Here is a tiny trained network, its code and every weight. The questions are about switching its units off for an input and a target symbol, where a switched-off unit gives its printed mean instead of its output.

import numpy as np


def w(rows, s, z=0):
    codes = np.array(rows[::2]) - 128.0
    scale = np.full(codes.shape[1], s)
    scale[-1] = z or s
    return codes * scale


def f(y):
    return np.maximum(y, 0)


def softmax(a):
    e = np.exp(a - a.max(-1, keepdims=True))
    return e / e.sum(-1, keepdims=True)


def log_softmax(a):
    a = a - a.max(-1, keepdims=True)
    return a - np.log(np.exp(a).sum(-1, keepdims=True))


def net(x, mask):
    ids = ['ΣΦΩγεζηθλμπτ'.index(c) for c in x.split()]
    T = len(ids)
    res = E[ids] + P[:T]
    u = 0
    for l in range(2):
        r = res
        for j in range(3):
            rows = slice(3 * j, 3 * j + 3)
            q, k, v = (r @ M[l][rows].T for M in (Q, K, V))
            z = softmax(np.where(np.tri(T) > 0, q @ k.T / 3**0.5, -1e9)) @ v
            o = O[l][rows]
            res = res + np.where(mask[u + j], z, o[:, -1]) @ o[:, :-1]
        u += 3
        y = f(res @ A[l][:, :-1].T + A[l][:, -1])
        res = res + np.where(mask[u : u + 8], y, B[l][:, -1]) @ B[l][:, :-1]
        u += 8
    return log_softmax(res[-1] @ U[:, :-1].T + U[:, -1])


Q, K, V, O, A, B = {}, {}, {}, {}, {}, {}
E = w([
[220,50,80,146,185],'Σ',
[134,111,146,179,196],'Φ',
[92,196,148,90,142],'Ω',
[149,140,69,65,190],'γ',
[35,84,150,150,179],'ε',
[66,102,88,17,150],'ζ',
[143,25,155,143,65],'η',
[199,139,122,131,38],'θ',
[198,176,157,128,154],'λ',
[111,59,224,101,150],'μ',
[129,159,8,138,109],'π',
[79,47,34,171,188],'τ',
],0.011)
P = w([
[88,224,83,217,254],'0',
[175,43,54,25,105],'1',
[177,39,60,35,122],'2',
[176,28,94,32,139],'3',
[170,25,103,31,136],'4',
[167,13,112,32,163],'5',
[169,23,116,25,160],'6',
[168,23,116,23,164],'7',
[171,19,109,20,172],'8',
[186,33,126,41,166],'9',
[174,39,120,26,178],'10',
[183,23,114,4,180],'11',
],0.004)
Q[0] = w([
[130,151,116,109,128],'0.h0',
[131,121,129,136,129],'0.h0',
[128,155,122,108,123],'0.h0',
[129,201,194,182,100],'0.h1',
[157,155,148,63,163],'0.h1',
[133,122,142,189,35],'0.h1',
[57,190,205,247,82],'0.h2',
[160,142,125,92,194],'0.h2',
[117,243,116,223,75],'0.h2',
],0.011)
K[0] = w([
[112,115,154,126,111],'0.h0',
[131,129,125,128,131],'0.h0',
[121,120,138,123,118],'0.h0',
[117,93,85,83,155],'0.h1',
[104,83,124,182,102],'0.h1',
[160,137,100,10,133],'0.h1',
[203,73,172,83,52],'0.h2',
[114,139,139,136,192],'0.h2',
[158,57,121,38,110],'0.h2',
],0.012)
V[0] = w([
[39,121,167,72,138],'0.h0',
[95,117,169,102,218],'0.h0',
[151,100,103,115,202],'0.h0',
[178,80,172,148,51],'0.h1',
[132,185,89,3,82],'0.h1',
[204,189,74,82,181],'0.h1',
[75,179,43,205,135],'0.h2',
[111,43,150,53,178],'0.h2',
[149,78,85,29,152],'0.h2',
],0.0057)
O[0] = w([
[63,134,161,64,148,118],'0.h0',
[101,136,137,112,246,187],'0.h0',
[148,114,99,130,218,251],'0.h0',
[175,66,152,149,8,108],'0.h1',
[154,177,75,15,60,100],'0.h1',
[193,179,73,114,204,189],'0.h1',
[176,160,153,108,253,226],'0.h2',
[57,74,56,104,135,185],'0.h2',
[142,100,33,100,126,189],'0.h2',
],0.0056,0.0024)
A[0] = w([
[165,189,124,178,106,24],'0.n0',
[113,153,166,254,61,177],'0.n1',
[201,150,148,141,111,229],'0.n2',
[158,183,162,183,112,68],'0.n3',
[102,92,101,126,89,254],'0.n4',
[54,143,127,108,134,137],'0.n5',
[139,99,123,88,63,16],'0.n6',
[167,170,160,187,158,109],'0.n7',
],0.0092,0.0021)
B[0] = w([
[172,102,161,83,95,139],'0.n0',
[196,128,136,158,7,142],'0.n1',
[150,81,122,63,143,238],'0.n2',
[146,139,181,66,119,139],'0.n3',
[112,127,63,113,158,251],'0.n4',
[91,99,139,74,164,188],'0.n5',
[100,136,120,94,178,185],'0.n6',
[153,136,162,114,191,184],'0.n7',
],0.011,0.0024)
Q[1] = w([
[55,222,192,159,109],'1.h0',
[127,166,113,174,108],'1.h0',
[99,201,134,215,66],'1.h0',
[137,49,63,41,223],'1.h1',
[124,159,161,161,104],'1.h1',
[106,228,197,236,2],'1.h1',
[160,112,192,129,165],'1.h2',
[155,54,55,57,224],'1.h2',
[114,191,164,185,48],'1.h2',
],0.0094)
K[1] = w([
[116,179,107,48,193],'1.h0',
[92,123,78,118,173],'1.h0',
[89,146,80,107,200],'1.h0',
[101,173,175,129,245],'1.h1',
[145,119,110,130,100],'1.h1',
[153,81,93,122,12],'1.h1',
[124,130,194,123,166],'1.h2',
[122,225,86,152,208],'1.h2',
[141,2,159,101,32],'1.h2',
],0.0086)
V[1] = w([
[104,123,27,159,152],'1.h0',
[47,74,60,163,147],'1.h0',
[67,134,107,28,177],'1.h0',
[132,6,35,192,92],'1.h1',
[191,176,71,51,73],'1.h1',
[126,196,65,208,178],'1.h1',
[253,197,118,220,140],'1.h2',
[142,197,6,138,139],'1.h2',
[46,194,13,90,141],'1.h2',
],0.0054)
O[1] = w([
[123,81,27,118,133,111],'1.h0',
[130,22,63,142,96,84],'1.h0',
[72,126,98,92,17,173],'1.h0',
[231,63,117,178,191,2],'1.h1',
[180,163,11,34,150,40],'1.h1',
[97,234,108,254,140,223],'1.h1',
[22,119,25,172,179,155],'1.h2',
[132,162,69,204,72,213],'1.h2',
[194,206,114,194,49,214],'1.h2',
],0.0048,0.0054)
A[1] = w([
[74,86,83,163,73,161],'1.n0',
[145,88,63,109,118,85],'1.n1',
[115,152,192,95,128,25],'1.n2',
[158,158,134,254,90,249],'1.n3',
[123,90,168,73,162,179],'1.n4',
[194,122,116,162,118,76],'1.n5',
[146,142,111,128,80,103],'1.n6',
[81,184,158,163,75,252],'1.n7',
],0.0082,0.0045)
B[1] = w([
[2,97,128,164,85,215],'1.n0',
[124,88,72,72,120,197],'1.n1',
[114,84,145,54,105,155],'1.n2',
[249,100,147,226,98,218],'1.n3',
[167,74,204,100,134,254],'1.n4',
[149,106,43,101,121,154],'1.n5',
[148,91,164,92,133,160],'1.n6',
[99,244,215,146,68,215],'1.n7',
],0.0069,0.0048)
U = w([
[81,70,60,191,208,54],'Σ',
[21,130,176,190,183,107],'Φ',
[84,230,186,101,68,64],'Ω',
[116,208,48,192,73,163],'γ',
[116,100,242,162,77,146],'ε',
[186,121,113,49,2,70],'ζ',
[214,22,95,137,204,39],'η',
[219,187,179,105,170,179],'θ',
[54,134,109,10,173,65],'λ',
[116,17,160,146,35,192],'μ',
[133,182,80,105,210,252],'π',
[140,125,175,246,176,162],'τ',
],0.0062,0.004)

Each question gives the input, a string of symbols that net reads in full, and the target symbol t.
The units are the heads (3 rows each of Q, K, V and O) and the neurons (one row each of A and B). Each row of codes is followed by its name. A weight is (code - 128) times the scale printed after its matrix; where a second scale follows, it is the last column's (O, A, B and U).
mask holds one flag per unit, layer by layer, with each layer's heads first. A switched-off unit (its flag False) gives its mean, the last column of its rows in O or B, instead of its output. The means were averaged over made-up inputs and are rounded, as every weight is.
A unit's drop is (log p(t) with every unit on - log p(t) with that unit switched off) / (log p(t) with every unit on - log p(t) with every unit switched off).
The circuit of an input: a set's keep is (log p(t) with only the set's units on - log p(t) with every unit switched off) / (log p(t) with every unit on - log p(t) with every unit switched off). Starting from the 12 units with the biggest drops (on a tie, the unit counted first), units are removed one at a time, each time the one whose removal leaves the highest keep (on an exact tie, the one counted first), for as long as the keep stays at least 0.8.
units of the circuit, in order: the units of the circuit, biggest drop first
unit that matters most: the unit with the biggest drop
top k neurons: the k neurons with the biggest drops, biggest first
top k neurons in layer l: the k neurons of layer l with the biggest drops, biggest first
heads that matter: for each layer, one digit per head in row order, 1 if its drop is at least 0.15 and else 0, layers parted by /
input θ γ γ θ Σ μ, target θ: heads that matter -> 101 / 110
input γ λ λ λ π θ, target γ: units of the circuit, in order -> 1.h2, 0.h1, 1.h1
input η μ Φ Φ, target η: top neuron in layer 0 -> 0.n1
input λ π λ μ γ Σ π γ η η π τ, target λ: heads that matter -> 011 / 011
input τ η λ τ π η θ Ω λ, target τ: units of the circuit, in order -> 1.h1, 0.h1, 1.n3
input γ λ η γ γ γ Ω γ λ, target γ: heads that matter -> 011 / 011
input γ ε λ η θ τ, target γ: heads that matter -> 010 / 011
input η τ γ γ ζ θ γ γ ε θ Σ λ, target η: heads that matter -> 000 / 110
input Φ γ θ λ μ, target Φ: heads that matter -> 010 / 011
input γ Σ ε, target γ: units of the circuit, in order -> 1.h2, 0.h1, 1.h1, 1.n4
input μ λ η ζ τ ε λ τ γ η ε, target μ: units of the circuit, in order -> 1.h1, 0.h2, 1.h0, 0.h1
input γ μ ζ γ, target γ: units of the circuit, in order -> 1.h2, 0.h1, 1.h1, 1.n4
input Φ Φ η, target Φ: top 2 neurons in layer 0 -> 0.n7, 0.n4
input Σ μ λ γ Ω Φ λ π τ, target Σ: heads that matter -> 000 / 001
input ζ γ η ζ, target ζ: units of the circuit, in order -> 1.h2, 0.h1, 1.h1
input λ γ ζ γ γ λ λ λ η, target λ: heads that matter -> 010 / 011
input λ η Φ λ, target λ: unit that matters most -> 1.h2
input θ Φ Σ Φ γ λ λ, target θ: heads that matter -> 101 / 100
input η θ η θ τ θ, target η: heads that matter -> 000 / 110
input ε η τ Φ, target ε: top 2 neurons in layer 0 -> 0.n5, 0.n4
input λ Φ μ η ζ, target λ: heads that matter -> 000 / 011
input λ θ μ π, target λ: top 2 neurons in layer 0 -> 0.n7, 0.n3
input η γ γ γ λ λ λ γ, target η: unit that matters most -> 1.h1
input γ Ω γ γ Σ γ γ γ ζ γ λ, target γ: heads that matter -> 011 / 011
input θ γ λ θ η ζ π λ η γ ζ γ, target θ: heads that matter -> 101 / 100
input λ Σ ζ τ, target λ: heads that matter -> 001 / 011
input ζ ζ ε λ Σ, target ζ: unit that matters most -> 1.h2
input γ γ π ε λ ε η, target γ: top 2 neurons -> 1.n4, 0.n2
input Ω Ω Ω ζ θ γ, target Ω: top 2 neurons -> 1.n7, 0.n2
